Below is a small trained network, with its code and all its weights. Each question gives an input and a target symbol and asks what happens when units are switched off, that is, made to give their printed mean instead of their output.

import numpy as np


def w(rows, s, z=0):
    codes = np.array(rows[::2]) - 128.0
    scale = np.full(codes.shape[1], s)
    scale[-1] = z or s
    return codes * scale


def f(y):
    return y / 2 * (1 + np.tanh(0.7978845608 * (y + 0.044715 * y**3)))


def softmax(a):
    e = np.exp(a - a.max(-1, keepdims=True))
    return e / e.sum(-1, keepdims=True)


def log_softmax(a):
    a = a - a.max(-1, keepdims=True)
    return a - np.log(np.exp(a).sum(-1, keepdims=True))


def net(x, mask):
    ids = ['αγεζηθλξπτφψ'.index(c) for c in x.split()]
    T = len(ids)
    res = E[ids] + P[:T]
    r = res
    for j in range(2):
        rows = slice(2 * j, 2 * j + 2)
        q, k, v = (r @ M[0][rows].T for M in (Q, K, V))
        z = softmax(np.where(np.tri(T) > 0, q @ k.T / 2**0.5, -1e9)) @ v
        o = O[0][rows]
        res = res + np.where(mask[j], z, o[:, -1]) @ o[:, :-1]
    y = f(res @ A[0][:, :-1].T + A[0][:, -1])
    res = res + np.where(mask[2:6], y, B[0][:, -1]) @ B[0][:, :-1]
    return log_softmax(res[-1] @ U[:, :-1].T + U[:, -1])


Q, K, V, O, A, B = {}, {}, {}, {}, {}, {}
E = w([
[42,133,142,85,53,134,117],'α',
[112,105,112,217,140,43,86],'γ',
[150,140,91,43,81,166,125],'ε',
[85,156,209,170,105,100,89],'ζ',
[134,182,109,115,130,149,124],'η',
[93,109,110,173,131,86,87],'θ',
[184,127,27,90,209,158,184],'λ',
[121,81,146,138,175,108,181],'ξ',
[119,100,247,78,75,121,126],'π',
[143,85,180,103,108,109,133],'τ',
[149,160,129,181,195,147,169],'φ',
[114,109,53,171,195,92,150],'ψ',
],0.015)
P = w([
[65,100,189,82,181,149,62],'0',
[166,125,117,104,119,66,182],'1',
[73,158,68,227,54,209,153],'2',
[169,217,171,129,224,197,130],'3',
[111,135,105,51,55,3,207],'4',
[99,192,31,250,113,179,169],'5',
[76,180,146,104,215,200,136],'6',
],0.013)
Q[0] = w([
[189,22,89,125,34,67,152],'h1',
[126,108,92,79,103,56,191],'h1',
[159,113,97,144,28,180,129],'h2',
[134,109,83,121,51,1,200],'h2',
],0.0089)
K[0] = w([
[102,162,139,124,188,179,86],'h1',
[69,55,124,114,140,130,77],'h1',
[170,150,128,186,118,173,119],'h2',
[88,8,155,131,208,238,2],'h2',
],0.0092)
V[0] = w([
[143,70,186,135,79,51,94],'h1',
[106,232,135,168,99,178,94],'h1',
[67,149,112,251,123,79,111],'h2',
[105,182,181,102,45,151,89],'h2',
],0.012)
O[0] = w([
[206,116,114,159,147,112,105,170],'h1',
[80,227,190,184,126,88,184,1],'h1',
[146,41,141,187,228,67,249,125],'h2',
[196,200,131,184,108,133,185,81],'h2',
],0.012,0.0047)
A[0] = w([
[139,139,58,208,52,158,154,180],'n1',
[87,124,175,103,177,186,80,101],'n2',
[110,108,104,158,254,137,168,240],'n3',
[52,142,99,103,174,196,134,255],'n4',
],0.0082,0.0021)
B[0] = w([
[96,72,128,188,146,194,186,180],'n1',
[123,156,18,145,221,147,220,188],'n2',
[130,70,174,177,2,70,149,246],'n3',
[97,194,177,236,108,44,190,208],'n4',
],0.0083,0.014)
U = w([
[59,112,159,185,26,203,149,193],'α',
[152,58,156,109,138,61,104,73],'γ',
[124,173,53,174,29,124,120,68],'ε',
[137,172,193,137,114,59,144,142],'ζ',
[127,216,138,142,136,88,173,99],'η',
[91,111,153,85,102,43,139,185],'θ',
[1,112,57,67,125,124,104,53],'λ',
[89,19,78,56,203,101,128,163],'ξ',
[178,123,96,108,75,109,69,189],'π',
[149,59,69,43,125,85,58,207],'τ',
[85,139,141,170,152,115,202,168],'φ',
[92,64,119,87,180,41,182,2],'ψ',
],0.007,0.0051)

Each question gives the input, a string of symbols that net reads in full, and the target symbol t.
The units are the heads (2 rows each of Q, K, V and O) and the neurons (one row each of A and B). Each row of codes is followed by its name. A weight is (code - 128) times the scale printed after its matrix; where a second scale follows, it is the last column's (O, A, B and U).
mask holds one flag per unit, heads first, then neurons. A switched-off unit (its flag False) gives its mean, the last column of its rows in O or B, instead of its output. The means were averaged over made-up inputs and are rounded, as every weight is.
A unit's drop is (log p(t) with every unit on - log p(t) with that unit switched off) / (log p(t) with every unit on - log p(t) with every unit switched off).
The circuit of an input: a set's keep is (log p(t) with only the set's units on - log p(t) with every unit switched off) / (log p(t) with every unit on - log p(t) with every unit switched off). Starting from all 6 units, units are removed one at a time, each time the one whose removal leaves the highest keep (on an exact tie, the one counted first), for as long as the keep stays at least 0.8.
circuit, biggest first: the units of the circuit, biggest drop first
k most important neurons: the k neurons with the biggest drops, biggest first
heads that matter: for each layer, one digit per head in row order, 1 if its drop is at least 0.15 and else 0, layers parted by /
input π ε φ λ γ θ φ, target γ: most important neuron : (n3)
input λ ξ τ τ φ, target λ: circuit, biggest first : (h2; h1)
input ε η τ λ, target η: heads that matter : 11
input λ π ψ ε, target π: heads that matter : 11
input φ ξ ζ φ λ θ λ, target λ: heads that matter : 01
input φ ξ φ θ ξ τ ζ, target ξ: heads that matter : 10
input τ ξ α θ γ ε π, target γ: circuit, biggest first : (h2; n3; h1)
input τ ξ τ α η, target π: heads that matter : 11
input λ ξ π ξ, target ξ: circuit, biggest first : (h1; h2)
input ε η ζ τ θ, target α: circuit, biggest first : (h2; n1)
input λ λ γ ζ θ ψ, target α: circuit, biggest first : (n2; n1)
input λ π γ π, target π: circuit, biggest first : (h2; h1; n4)
input π ξ ε ε η, target ε: heads that matter : 01
input ζ λ γ τ γ, target φ: heads that matter : 11
input η ζ α τ, target ζ: heads that matter : 11
input π α η φ λ ψ φ, target λ: circuit, biggest first : (h2)
input ξ π ζ α, target π: circuit, biggest first : (h1; h2; n4)
input α ζ γ τ π λ, target α: heads that matter : 00
input θ ζ τ ξ ξ τ γ, target ξ: circuit, biggest first : (h1; h2)
input λ γ ξ λ α, target λ: heads that matter : 01
input ζ λ α λ η α ζ, target η: heads that matter : 01
input λ τ θ ψ, target τ: circuit, biggest first : (h1; h2)
input ξ π λ τ ε, target τ: circuit, biggest first : (h1; n4)
input λ α α ψ ξ λ ζ, target ξ: circuit, biggest first : (h1; n2)
input π ψ λ λ γ λ ζ, target γ: circuit, biggest first : (h2; h1; n3)
input ξ ξ φ τ, target ξ: heads that matter : 01
input ξ π η γ ξ θ π, target ξ: heads that matter : 10
input ζ τ λ θ, target τ: heads that matter : 10
input π ζ γ θ, target ζ: heads that matter : 11
input π π γ α λ, target ε: circuit, biggest first : (h2)
